Below are the code and all the weights of a small trained network. Each question names an input and a class and asks about switching units off, where a switched-off unit gives its printed mean instead of its output.

import numpy as np


def w(rows, s, z=0):
    codes = np.array(rows[::2]) - 128.0
    scale = np.full(codes.shape[1], s)
    scale[-1] = z or s
    return codes * scale


def f(y):
    return np.maximum(y, 0)


def log_softmax(a):
    a = a - a.max(-1, keepdims=True)
    return a - np.log(np.exp(a).sum(-1, keepdims=True))


def net(x, mask):
    res = np.array(x, float).reshape(1, 4) / 4 @ E
    y = f(res @ A[0][:, :-1].T + A[0][:, -1])
    res = res + np.where(mask, y, B[0][:, -1]) @ B[0][:, :-1]
    return log_softmax(res[-1] @ U[:, :-1].T + U[:, -1])


A, B = {}, {}
E = w([
[107,94,116,24,44,29,192,36,127,158],'x0',
[33,103,34,94,84,176,28,168,155,249],'x1',
[166,19,46,47,195,200,207,184,34,108],'x2',
[254,79,83,183,21,213,167,92,219,140],'x3',
],0.0059)
A[0] = w([
[114,105,111,47,63,53,158,63,128,153,77],'N1',
[112,105,110,65,84,73,151,63,132,139,31],'N2',
[197,148,199,145,149,84,203,117,113,33,92],'N3',
[78,109,69,112,97,150,73,143,125,193,34],'N4',
[139,136,129,188,195,204,92,200,128,122,51],'N5',
[70,113,67,106,96,154,68,157,138,210,100],'N6',
[108,108,115,56,73,64,180,57,131,165,79],'N7',
[99,219,213,198,84,70,51,68,207,156,62],'N8',
[135,147,128,204,179,195,79,203,126,99,37],'N9',
[149,57,77,70,176,168,177,166,60,117,15],'N10',
[28,161,170,73,219,52,98,172,47,112,27],'N11',
[93,198,210,198,79,55,58,82,197,159,76],'N12',
[156,46,62,64,178,174,177,173,52,127,87],'N13',
[157,56,74,72,177,174,196,166,45,110,44],'N14',
[153,143,114,212,153,189,97,181,137,102,69],'N15',
[147,147,185,125,165,83,171,116,94,52,94],'N16',
[255,81,79,183,28,209,176,94,226,136,1],'N17',
[119,111,115,70,95,94,166,83,117,151,35],'N18',
[200,151,191,156,149,94,198,97,85,42,93],'N19',
[69,111,55,102,95,152,70,172,144,229,110],'N20',
[136,180,143,206,176,177,53,181,151,113,81],'N21',
[115,150,132,188,184,188,78,193,124,99,58],'N22',
[60,114,57,96,98,147,50,160,131,209,77],'N23',
[100,103,100,60,63,51,172,60,139,143,92],'N24',
[210,141,197,157,152,98,204,101,108,35,96],'N25',
[111,104,120,58,80,75,154,53,131,151,55],'N26',
[21,171,165,87,215,57,103,161,44,109,59],'N27',
],0.0062,0.0023)
B[0] = w([
[183,146,178,94,152,106,155,186,92,154,214],'N1',
[182,150,166,112,144,113,152,175,95,142,188],'N2',
[117,122,122,89,183,204,80,77,196,164,238],'N3',
[112,129,132,113,169,188,97,82,176,144,189],'N4',
[187,150,182,95,140,86,168,195,92,153,200],'N5',
[123,123,130,86,184,199,87,76,189,153,211],'N6',
[185,144,176,105,155,103,155,178,92,146,213],'N7',
[59,178,55,120,77,131,193,153,155,43,241],'N8',
[186,148,181,80,147,94,164,181,81,162,202],'N9',
[65,186,76,137,80,123,178,139,158,57,209],'N10',
[117,49,111,221,66,67,72,83,84,161,240],'N11',
[60,193,55,111,86,126,198,150,157,41,236],'N12',
[56,195,63,134,74,113,192,144,161,46,234],'N13',
[64,177,77,127,84,127,165,138,150,69,226],'N14',
[186,135,175,98,140,83,149,172,82,152,193],'N15',
[125,111,121,110,165,183,77,85,170,164,207],'N16',
[104,20,113,254,42,34,46,65,42,169,254],'N17',
[172,151,167,109,133,109,150,170,91,132,176],'N18',
[115,117,120,88,192,206,80,77,181,157,236],'N19',
[119,126,130,97,197,205,83,84,184,142,224],'N20',
[174,152,172,83,131,99,176,189,91,134,208],'N21',
[187,137,179,102,133,100,156,175,92,155,197],'N22',
[125,122,128,104,184,198,86,73,181,153,217],'N23',
[188,149,180,98,160,105,154,182,84,150,217],'N24',
[113,121,130,91,188,195,75,65,187,168,243],'N25',
[178,149,178,98,143,101,151,183,100,152,198],'N26',
[111,45,103,217,65,62,74,84,79,159,243],'N27',
],0.0069)
U = w([
[127,119,134,89,212,202,78,67,215,158,201],'0',
[80,182,65,121,71,126,200,153,162,8,123],'1',
[198,144,217,93,154,104,165,207,73,159,182],'2',
[123,27,115,226,56,81,67,76,71,159,2],'3',
],0.012,0.00092)

Each question gives the input, the list of numbers given to net, and the class t.
The units are the neurons (one row each of A and B). Each row of codes is followed by its name. A weight is (code - 128) times the scale printed after its matrix; where a second scale follows, it is the last column's (A, B and U).
mask holds one flag per neuron, in row order. A switched-off neuron (its flag False) gives its mean, the last column of its row in B, instead of its output. The means were averaged over made-up inputs and are rounded, as every weight is.
A unit's drop is (log p(t) with every unit on - log p(t) with that unit switched off) / (log p(t) with every unit on - log p(t) with every unit switched off).
The circuit of an input: a set's keep is (log p(t) with only the set's units on - log p(t) with every unit switched off) / (log p(t) with every unit on - log p(t) with every unit switched off). Starting from the 12 units with the biggest drops (on a tie, the unit counted first), units are removed one at a time, each time the one whose removal leaves the highest keep (on an exact tie, the one counted first), for as long as the keep stays at least 0.8.
circuit, biggest first: the units of the circuit, biggest drop first
unit that matters most: the unit with the biggest drop
top k neurons: the k neurons with the biggest drops, biggest first
drop of u: that unit's drop, to one decimal
input [6,6,-7,5], class 1: circuit, biggest first -> N12
input [8,-5,8,0], class 1: top 2 neurons -> N13, N14
input [-4,0,-2,4], class 2: top 4 neurons -> N27, N11, N21, N15
input [-7,-7,-3,-7], class 0: top 3 neurons -> N3, N19, N25
input [-4,-7,-2,-7], class 0: top 2 neurons -> N17, N3
input [-1,-5,7,7], class 1: top 3 neurons -> N13, N14, N10
input [-1,5,8,-8], class 1: top 3 neurons -> N13, N10, N14
input [4,-7,-4,6], class 0: top 3 neurons -> N25, N3, N19
input [-6,3,-7,-4], class 1: top 2 neurons -> N8, N12
input [-2,-8,8,8], class 0: top 2 neurons -> N25, N19
input [-3,-2,-4,5], class 3: top 2 neurons -> N17, N13
input [-6,-8,6,8], class 0: top 4 neurons -> N25, N19, N3, N27
input [-6,1,2,-7], class 3: top 2 neurons -> N27, N11
input [-7,-8,2,2], class 0: unit that matters most -> N25
input [1,-1,-6,6], class 1: top 2 neurons -> N8, N12
input [6,-4,4,-7], class 3: drop of N11 -> 0.9
input [-6,-8,7,-2], class 0: drop of N3 -> 0.3
input [3,4,-2,-8], class 3: drop of N27 -> 0.1
